Below is a small trained network, with its code and all its weights. Each question gives an input and a target symbol and asks what happens when units are switched off, that is, made to give their printed mean instead of their output.

import numpy as np


def w(rows, s, z=0):
    codes = np.array(rows[::2]) - 128.0
    scale = np.full(codes.shape[1], s)
    scale[-1] = z or s
    return codes * scale


def norm(h):
    return h / np.sqrt((h * h).mean(-1, keepdims=True) + 1e-5)


def f(y):
    return y / 2 * (1 + np.tanh(0.7978845608 * (y + 0.044715 * y**3)))


def softmax(a):
    e = np.exp(a - a.max(-1, keepdims=True))
    return e / e.sum(-1, keepdims=True)


def log_softmax(a):
    a = a - a.max(-1, keepdims=True)
    return a - np.log(np.exp(a).sum(-1, keepdims=True))


def net(x, mask):
    ids = ['δεηθπστψ'.index(c) for c in x.split()]
    T = len(ids)
    res = E[ids] + P[:T]
    u = 0
    for l in range(2):
        q, k, v = (norm(res) @ M[l].T for M in (Q, K, V))
        z = softmax(np.where(np.tri(T) > 0, q @ k.T / 4**0.5, -1e9)) @ v
        res = res + np.where(mask[u], z, O[l][:, -1]) @ O[l][:, :-1]
        u += 1
        y = f(norm(res) @ A[l][:, :-1].T + A[l][:, -1])
        res = res + np.where(mask[u : u + 4], y, B[l][:, -1]) @ B[l][:, :-1]
        u += 4
    return log_softmax(norm(res)[-1] @ U[:, :-1].T + U[:, -1])


Q, K, V, O, A, B = {}, {}, {}, {}, {}, {}
E = w([
[78,136,75,79,174,143,149,136,121],'δ',
[153,151,103,199,103,139,68,169,125],'ε',
[114,61,123,145,72,134,165,150,119],'η',
[123,135,106,150,119,52,121,93,183],'θ',
[3,130,116,135,92,149,89,116,126],'π',
[108,194,64,152,96,124,154,119,140],'σ',
[92,93,110,125,145,84,68,196,124],'τ',
[83,68,75,163,174,111,110,91,122],'ψ',
],0.0058)
P = w([
[169,86,167,92,99,133,88,96,121],'0',
[98,80,84,115,44,181,147,152,255],'1',
[159,89,101,123,114,190,135,172,240],'2',
[152,114,98,150,155,171,158,194,223],'3',
[154,122,110,180,166,142,166,197,204],'4',
[150,142,115,156,154,105,181,188,173],'5',
[137,147,97,182,155,109,164,180,147],'6',
[152,132,120,186,151,73,156,168,138],'7',
[154,144,95,124,90,57,165,149,122],'8',
[165,157,62,143,129,101,144,154,77],'9',
[153,146,113,202,172,62,135,138,80],'10',
[153,123,114,112,134,2,155,135,86],'11',
[156,133,51,126,95,40,137,117,36],'12',
],0.0044)
Q[0] = w([
[175,94,102,86,135,115,74,98,95],'L0H1',
[116,101,201,88,171,84,149,157,211],'L0H1',
[190,147,201,116,166,254,115,87,180],'L0H1',
[110,113,125,219,137,120,157,130,131],'L0H1',
],0.0075)
K[0] = w([
[116,136,178,91,69,138,100,75,175],'L0H1',
[100,135,166,233,185,197,141,126,174],'L0H1',
[111,96,65,112,106,189,119,176,254],'L0H1',
[111,177,82,124,144,139,132,161,27],'L0H1',
],0.007)
V[0] = w([
[187,109,124,11,133,85,222,220,65],'L0H1',
[169,102,208,169,32,124,232,124,172],'L0H1',
[2,94,213,61,112,105,148,74,116],'L0H1',
[95,204,115,52,63,162,151,80,133],'L0H1',
],0.004)
O[0] = w([
[139,102,160,64,152,64,101,125,238,121],'L0H1',
[72,128,190,209,186,112,121,42,153,197],'L0H1',
[155,255,147,128,180,117,134,142,112,96],'L0H1',
[97,94,172,167,158,50,187,194,83,4],'L0H1',
],0.0053,0.002)
A[0] = w([
[104,81,129,222,194,114,173,155,88,138],'L0N1',
[142,201,154,171,141,107,119,92,137,250],'L0N2',
[65,160,124,101,95,178,120,127,82,162],'L0N3',
[85,87,80,141,117,114,110,253,76,135],'L0N4',
],0.0036,0.0022)
B[0] = w([
[61,218,124,41,66,2,161,124,110,203],'L0N1',
[72,120,63,61,96,89,76,212,96,168],'L0N2',
[148,22,163,28,139,183,127,121,166,166],'L0N3',
[109,69,149,118,76,98,217,160,180,254],'L0N4',
],0.0035,0.0021)
Q[1] = w([
[45,97,42,127,73,10,112,82,47],'L1H1',
[77,71,39,131,85,160,181,167,223],'L1H1',
[108,115,134,78,96,4,92,174,178],'L1H1',
[164,183,193,161,195,158,118,168,184],'L1H1',
],0.0045)
K[1] = w([
[254,165,244,77,143,87,41,66,39],'L1H1',
[124,80,83,55,132,8,99,117,42],'L1H1',
[150,201,124,116,88,149,30,120,16],'L1H1',
[83,135,43,173,42,190,154,174,221],'L1H1',
],0.0037)
V[1] = w([
[151,149,174,92,4,176,108,182,110],'L1H1',
[156,146,18,131,48,76,129,70,103],'L1H1',
[116,45,140,49,83,210,107,43,154],'L1H1',
[149,82,78,132,72,41,161,193,194],'L1H1',
],0.0038)
O[1] = w([
[106,148,100,158,219,73,164,2,119,123],'L1H1',
[118,184,194,229,136,198,126,140,98,204],'L1H1',
[124,181,150,163,88,26,179,149,159,244],'L1H1',
[103,188,184,66,99,176,125,49,148,252],'L1H1',
],0.0049,0.0021)
A[1] = w([
[107,184,138,145,104,140,173,149,160,253],'L1N1',
[74,158,97,138,71,152,140,107,154,110],'L1N2',
[126,253,242,113,81,145,133,178,176,92],'L1N3',
[101,192,93,108,195,159,59,178,124,229],'L1N4',
],0.0048,0.0016)
B[1] = w([
[234,199,129,102,186,109,91,125,79,247],'L1N1',
[141,104,178,79,204,126,84,142,79,253],'L1N2',
[164,130,253,149,165,106,74,198,100,172],'L1N3',
[151,119,86,130,144,146,60,119,244,135],'L1N4',
],0.0041,0.0035)
U = w([
[80,80,15,148,133,167,155,75,111,87],'δ',
[134,108,118,87,83,74,101,220,193,172],'ε',
[101,186,161,172,200,77,72,53,217,250],'η',
[143,242,99,158,154,104,206,192,64,89],'θ',
[115,101,204,166,88,111,228,100,127,202],'π',
[206,139,124,11,147,197,131,75,188,53],'σ',
[210,134,127,167,99,253,90,166,94,89],'τ',
[17,155,186,92,141,192,100,148,70,35],'ψ',
],0.0064,0.0016)

Each question gives the input, a string of symbols that net reads in full, and the target symbol t.
The units are the heads (4 rows each of Q, K, V and O) and the neurons (one row each of A and B). Each row of codes is followed by its name. A weight is (code - 128) times the scale printed after its matrix; where a second scale follows, it is the last column's (O, A, B and U).
mask holds one flag per unit, layer by layer, with each layer's heads first. A switched-off unit (its flag False) gives its mean, the last column of its rows in O or B, instead of its output. The means were averaged over made-up inputs and are rounded, as every weight is.
A unit's drop is (log p(t) with every unit on - log p(t) with that unit switched off) / (log p(t) with every unit on - log p(t) with every unit switched off).
The circuit of an input: a set's keep is (log p(t) with only the set's units on - log p(t) with every unit switched off) / (log p(t) with every unit on - log p(t) with every unit switched off). Starting from all 10 units, units are removed one at a time, each time the one whose removal leaves the highest keep (on an exact tie, the one counted first), for as long as the keep stays at least 0.8.
circuit, biggest first: the units of the circuit, biggest drop first
most important unit: the unit with the biggest drop
k most important neurons: the k neurons with the biggest drops, biggest first
top k neurons in layer l: the k neurons of layer l with the biggest drops, biggest first
drop of u: that unit's drop, to one decimal
input ψ η σ, target θ: circuit, biggest first -> L0H1, L1N1
input ψ τ η η η ψ η ψ π π, target θ: circuit, biggest first -> L0H1
input ψ η ψ τ η η σ η π ε π η δ, target η: circuit, biggest first -> L0H1, L1H1, L1N4
input θ η τ, target τ: circuit, biggest first -> L1H1, L0H1, L0N2
input η τ η ε η π η ψ, target δ: circuit, biggest first -> L0H1, L1N3
input π η τ η η σ σ η σ π ψ θ, target δ: circuit, biggest first -> L0H1, L1H1, L1N1
input ψ ε π τ π η θ τ, target θ: circuit, biggest first -> L1H1, L0H1
input π δ η τ η, target δ: circuit, biggest first -> L0H1, L1H1, L1N3
input η η η ψ τ π π δ σ ε π, target ε: 2 most important neurons -> L0N4, L0N1
input θ η σ η τ ε π θ τ, target τ: circuit, biggest first -> L1H1, L0H1
input τ ε π π ψ η δ ψ ε δ ψ, target δ: circuit, biggest first -> L0H1, L1N1
input ψ ψ ψ δ η, target θ: 3 most important neurons -> L1N1, L0N3, L1N4
input π π π η π, target δ: circuit, biggest first -> L1H1, L0H1, L1N3
input η ψ η θ η δ η η σ π η δ η, target ε: circuit, biggest first -> L0H1
input η η η η η η π η π η ψ σ, target ε: circuit, biggest first -> L0H1, L1H1
input π σ σ π, target δ: circuit, biggest first -> L0H1, L1H1, L1N3
input π π η δ σ, target δ: circuit, biggest first -> L1H1, L0H1
input π π δ π θ π ψ η η η η η π, target η: 2 most important neurons -> L1N4, L0N4
input π η τ δ η π π ψ η ψ η, target τ: 2 most important neurons -> L0N1, L0N2
input ε η δ, target η: most important unit -> L1H1
input ψ π ψ π, target θ: 2 most important neurons -> L1N1, L0N4
input η π τ τ σ τ θ, target ε: 2 most important neurons -> L0N2, L0N4
input δ τ π, target σ: 2 most important neurons -> L0N3, L0N1
input ψ π τ η τ η η ε ψ θ η π ψ, target θ: drop of L0N2 -> 0.0
input ψ τ σ δ, target θ: drop of L0N4 -> 0.1
input η ψ σ π θ η ψ η θ η σ π, target ε: drop of L0H1 -> 2.0
input ψ σ ψ, target θ: top neuron in layer 0 -> L0N1
input η η τ σ η σ θ, target ε: top 3 neurons in layer 0 -> L0N4, L0N2, L0N1
input θ σ ε τ ψ, target τ: drop of L1H1 -> 0.7
input ψ ψ ψ η η σ δ η η η ψ ε, target τ: top 2 neurons in layer 0 -> L0N1, L0N4
